Below are the code and all the weights of a small trained network. Each question names an input and a class and asks about switching units off, where a switched-off unit gives its printed mean instead of its output.

import numpy as np


def w(rows, s, z=0):
    codes = np.array(rows[::2]) - 128.0
    scale = np.full(codes.shape[1], s)
    scale[-1] = z or s
    return codes * scale


def f(y):
    return y / 2 * (1 + np.tanh(0.7978845608 * (y + 0.044715 * y**3)))


def log_softmax(a):
    a = a - a.max(-1, keepdims=True)
    return a - np.log(np.exp(a).sum(-1, keepdims=True))


def net(x, mask):
    res = np.array(x, float).reshape(1, 8) / 4 @ E
    y = f(res @ A[0][:, :-1].T + A[0][:, -1])
    res = res + np.where(mask, y, B[0][:, -1]) @ B[0][:, :-1]
    return log_softmax(res[-1] @ U[:, :-1].T + U[:, -1])


A, B = {}, {}
E = w([
[127,130,128],'x0',
[127,124,126],'x1',
[128,127,127],'x2',
[126,125,128],'x3',
[26,62,81],'x4',
[102,254,46],'x5',
[54,174,231],'x6',
[128,129,128],'x7',
],0.0075)
A[0] = w([
[88,250,93,136],'N1',
[142,73,158,13],'N2',
[184,175,173,127],'N3',
[189,167,122,2],'N4',
[153,70,185,68],'N5',
[144,117,62,224],'N6',
[132,123,127,20],'N7',
[100,128,132,243],'N8',
[162,53,174,64],'N9',
[126,170,57,57],'N10',
[82,113,98,38],'N11',
[183,116,83,72],'N12',
[181,89,53,44],'N13',
[107,85,68,117],'N14',
[47,80,82,63],'N15',
[1,107,122,143],'N16',
[85,115,87,68],'N17',
[60,168,183,45],'N18',
],0.013,0.0068)
B[0] = w([
[95,34,63,255],'N1',
[3,194,63,140],'N2',
[197,170,133,175],'N3',
[148,203,36,136],'N4',
[79,111,26,173],'N5',
[120,71,238,236],'N6',
[60,206,104,108],'N7',
[189,76,178,206],'N8',
[83,115,33,184],'N9',
[57,98,93,175],'N10',
[132,198,30,133],'N11',
[117,179,181,159],'N12',
[66,216,237,180],'N13',
[150,186,163,179],'N14',
[209,205,71,185],'N15',
[195,146,152,229],'N16',
[121,126,43,146],'N17',
[52,209,226,161],'N18',
],0.011,0.0083)
U = w([
[2,111,33,60],'0',
[166,64,169,253],'1',
[162,63,169,236],'2',
[47,189,226,75],'3',
[178,54,160,178],'4',
[239,209,74,2],'5',
],0.0093,0.0065)

Each question gives the input, the list of numbers given to net, and the class t.
The units are the neurons (one row each of A and B). Each row of codes is followed by its name. A weight is (code - 128) times the scale printed after its matrix; where a second scale follows, it is the last column's (A, B and U).
mask holds one flag per neuron, in row order. A switched-off neuron (its flag False) gives its mean, the last column of its row in B, instead of its output. The means were averaged over made-up inputs and are rounded, as every weight is.
A unit's drop is (log p(t) with every unit on - log p(t) with that unit switched off) / (log p(t) with every unit on - log p(t) with every unit switched off).
The circuit of an input: a set's keep is (log p(t) with only the set's units on - log p(t) with every unit switched off) / (log p(t) with every unit on - log p(t) with every unit switched off). Starting from the 12 units with the biggest drops (on a tie, the unit counted first), units are removed one at a time, each time the one whose removal leaves the highest keep (on an exact tie, the one counted first), for as long as the keep stays at least 0.8.
circuit, biggest first: the units of the circuit, biggest drop first
unit that matters most: the unit with the biggest drop
top k neurons: the k neurons with the biggest drops, biggest first
drop of u: that unit's drop, to one decimal
input [3,2,-1,-7,1,-1,-8,3], class 3: circuit, biggest first => (N13, N1)
input [2,8,4,3,8,5,-5,6], class 5: circuit, biggest first => (N15)
input [0,-2,3,-4,3,-6,0,4], class 0: top 2 neurons => (N9, N5)
input [-2,-3,2,7,7,4,4,-7], class 4: top 3 neurons => (N1, N8, N3)
input [-3,0,2,-3,-5,8,-7,5], class 0: top 2 neurons => (N1, N10)
input [5,5,-5,-3,7,6,-4,5], class 5: top 3 neurons => (N15, N16, N14)
input [-6,6,2,1,8,3,5,-1], class 5: circuit, biggest first => (N15, N16)
input [0,-5,-5,6,-6,-2,0,-1], class 5: top 3 neurons => (N6, N1, N3)
input [7,-4,-4,-8,-5,8,-8,6], class 0: top 3 neurons => (N1, N10, N4)
input [5,-3,1,8,7,5,-4,-4], class 5: top 4 neurons => (N15, N11, N14, N16)
input [6,8,-1,-7,-2,6,-1,5], class 0: top 3 neurons => (N1, N16, N10)
input [-3,-4,6,-8,-3,8,-8,-6], class 0: top 4 neurons => (N1, N10, N4, N16)
input [-2,8,-6,2,-8,-7,-1,-5], class 5: circuit, biggest first => (N3, N6)
input [8,6,-8,8,4,5,5,-8], class 1: unit that matters most => N16
input [-1,7,0,1,1,-5,4,-4], class 0: top 2 neurons => (N6, N5)
input [8,8,-8,1,-8,8,1,-3], class 0: top 2 neurons => (N1, N10)
input [-4,5,1,-8,6,-6,-2,1], class 0: top 3 neurons => (N9, N2, N5)
input [-2,1,4,0,0,-7,-8,-3], class 3: top 2 neurons => (N13, N1)
input [0,2,5,3,-8,-6,2,5], class 5: top 3 neurons => (N3, N6, N1)
input [0,8,-1,-1,2,6,6,8], class 4: top 3 neurons => (N1, N16, N8)
input [6,-4,2,-8,-2,7,5,5], class 0: drop of N1 => 1.4
input [-4,-8,-5,-4,4,3,-8,1], class 3: drop of N13 => 0.4
input [8,6,-8,-2,5,4,4,4], class 1: drop of N4 => 0.0
input [4,4,1,-2,-8,-4,-1,-5], class 5: drop of N6 => 0.3
